Here is a tiny trained network, its code and every weight. The questions are about switching its units off for an input and a class, where a switched-off unit gives its printed mean instead of its output.

import numpy as np


def w(rows, s, z=0):
    codes = np.array(rows[::2]) - 128.0
    scale = np.full(codes.shape[1], s)
    scale[-1] = z or s
    return codes * scale


def f(y):
    return np.maximum(y, 0)


def log_softmax(a):
    a = a - a.max(-1, keepdims=True)
    return a - np.log(np.exp(a).sum(-1, keepdims=True))


def net(x, mask):
    res = np.array(x, float).reshape(1, 8) / 4 @ E
    y = f(res @ A[0][:, :-1].T + A[0][:, -1])
    res = res + np.where(mask, y, B[0][:, -1]) @ B[0][:, :-1]
    return log_softmax(res[-1] @ U[:, :-1].T + U[:, -1])


A, B = {}, {}
E = w([
[249,84,200,225,148],'x0',
[54,172,91,239,131],'x1',
[166,131,40,153,253],'x2',
[75,174,90,152,139],'x3',
[43,26,250,171,160],'x4',
[165,65,91,71,128],'x5',
[107,236,221,242,132],'x6',
[117,175,224,112,101],'x7',
],0.0068)
A[0] = w([
[104,181,106,118,98,157],'n1',
[98,145,127,113,139,50],'n2',
[111,175,189,148,150,191],'n3',
[130,107,93,157,41,164],'n4',
[78,117,127,147,156,175],'n5',
[178,145,142,137,163,175],'n6',
[125,111,165,92,157,54],'n7',
[130,82,73,122,161,114],'n8',
[180,159,125,154,162,73],'n9',
[131,105,149,86,110,108],'n10',
[138,91,174,122,139,247],'n11',
[157,118,147,138,107,163],'n12',
[103,180,98,117,107,155],'n13',
[128,143,250,156,89,216],'n14',
[118,88,76,107,122,10],'n15',
[84,92,130,132,121,181],'n16',
[170,159,140,181,169,147],'n17',
[117,221,117,141,100,251],'n18',
[104,95,78,149,101,193],'n19',
],0.016,0.0027)
B[0] = w([
[70,167,201,56,193,179],'n1',
[126,109,133,115,169,145],'n2',
[70,47,3,155,64,201],'n3',
[106,185,58,77,106,167],'n4',
[116,134,167,239,222,174],'n5',
[142,106,59,94,165,176],'n6',
[110,47,213,143,102,159],'n7',
[183,44,208,81,127,201],'n8',
[142,115,31,149,130,172],'n9',
[156,101,102,166,114,171],'n10',
[73,94,67,87,73,190],'n11',
[122,107,42,3,95,160],'n12',
[30,198,168,82,137,181],'n13',
[34,57,96,38,75,250],'n14',
[136,15,128,123,122,181],'n15',
[151,189,70,137,223,169],'n16',
[113,152,41,173,140,194],'n17',
[89,205,92,9,110,209],'n18',
[122,122,106,30,176,174],'n19',
],0.0058,0.014)
U = w([
[135,110,188,117,120,70],'0',
[110,90,95,159,126,17],'1',
[91,190,131,97,119,214],'2',
[135,10,158,77,67,184],'3',
[138,81,156,209,193,17],'4',
[201,98,61,144,145,252],'5',
[179,131,172,142,114,14],'6',
[191,170,209,193,110,12],'7',
],0.012,0.0037)

Each question gives the input, the list of numbers given to net, and the class t.
The units are the neurons (one row each of A and B). Each row of codes is followed by its name. A weight is (code - 128) times the scale printed after its matrix; where a second scale follows, it is the last column's (A, B and U).
mask holds one flag per neuron, in row order. A switched-off neuron (its flag False) gives its mean, the last column of its row in B, instead of its output. The means were averaged over made-up inputs and are rounded, as every weight is.
A unit's drop is (log p(t) with every unit on - log p(t) with that unit switched off) / (log p(t) with every unit on - log p(t) with every unit switched off).
The circuit of an input: a set's keep is (log p(t) with only the set's units on - log p(t) with every unit switched off) / (log p(t) with every unit on - log p(t) with every unit switched off). Starting from the 12 units with the biggest drops (on a tie, the unit counted first), units are removed one at a time, each time the one whose removal leaves the highest keep (on an exact tie, the one counted first), for as long as the keep stays at least 0.8.
circuit, biggest first: the units of the circuit, biggest drop first
most important unit: the unit with the biggest drop
k most important neurons: the k neurons with the biggest drops, biggest first
drop of u: that unit's drop, to one decimal
input [-2,2,4,-2,6,2,5,-3], class 4: circuit, biggest first : [n5; n18]
input [-2,1,4,3,-6,2,-6,-6], class 3: circuit, biggest first : [n8]
input [2,5,4,-4,8,3,7,-3], class 1: circuit, biggest first : [n3; n17]
input [-3,8,-3,-8,6,-1,-1,-7], class 5: circuit, biggest first : [n16; n14]
input [1,-4,8,-8,4,-7,5,0], class 1: 4 most important neurons : [n17; n8; n14; n3]
input [-4,6,2,-8,8,6,7,0], class 1: circuit, biggest first : [n5; n8; n3]
input [2,7,-5,7,8,-7,-8,1], class 2: 3 most important neurons : [n16; n15; n8]
input [1,1,-1,4,4,-5,-8,-5], class 5: 3 most important neurons : [n14; n16; n7]
input [-3,-3,2,2,3,-1,5,8], class 3: 2 most important neurons : [n14; n3]
input [-7,-5,0,1,7,-7,7,8], class 3: 2 most important neurons : [n14; n3]
input [-2,8,6,8,-2,5,-8,-5], class 3: 2 most important neurons : [n8; n15]
input [-3,8,8,6,6,3,-4,-5], class 4: drop of n5 : 0.2
input [-2,6,6,2,5,6,4,6], class 4: drop of n5 : 0.6
input [1,4,-1,5,7,-6,-4,-7], class 4: most important unit : n5
input [4,-4,5,-2,-2,-5,-4,4], class 5: drop of n14 : 0.3
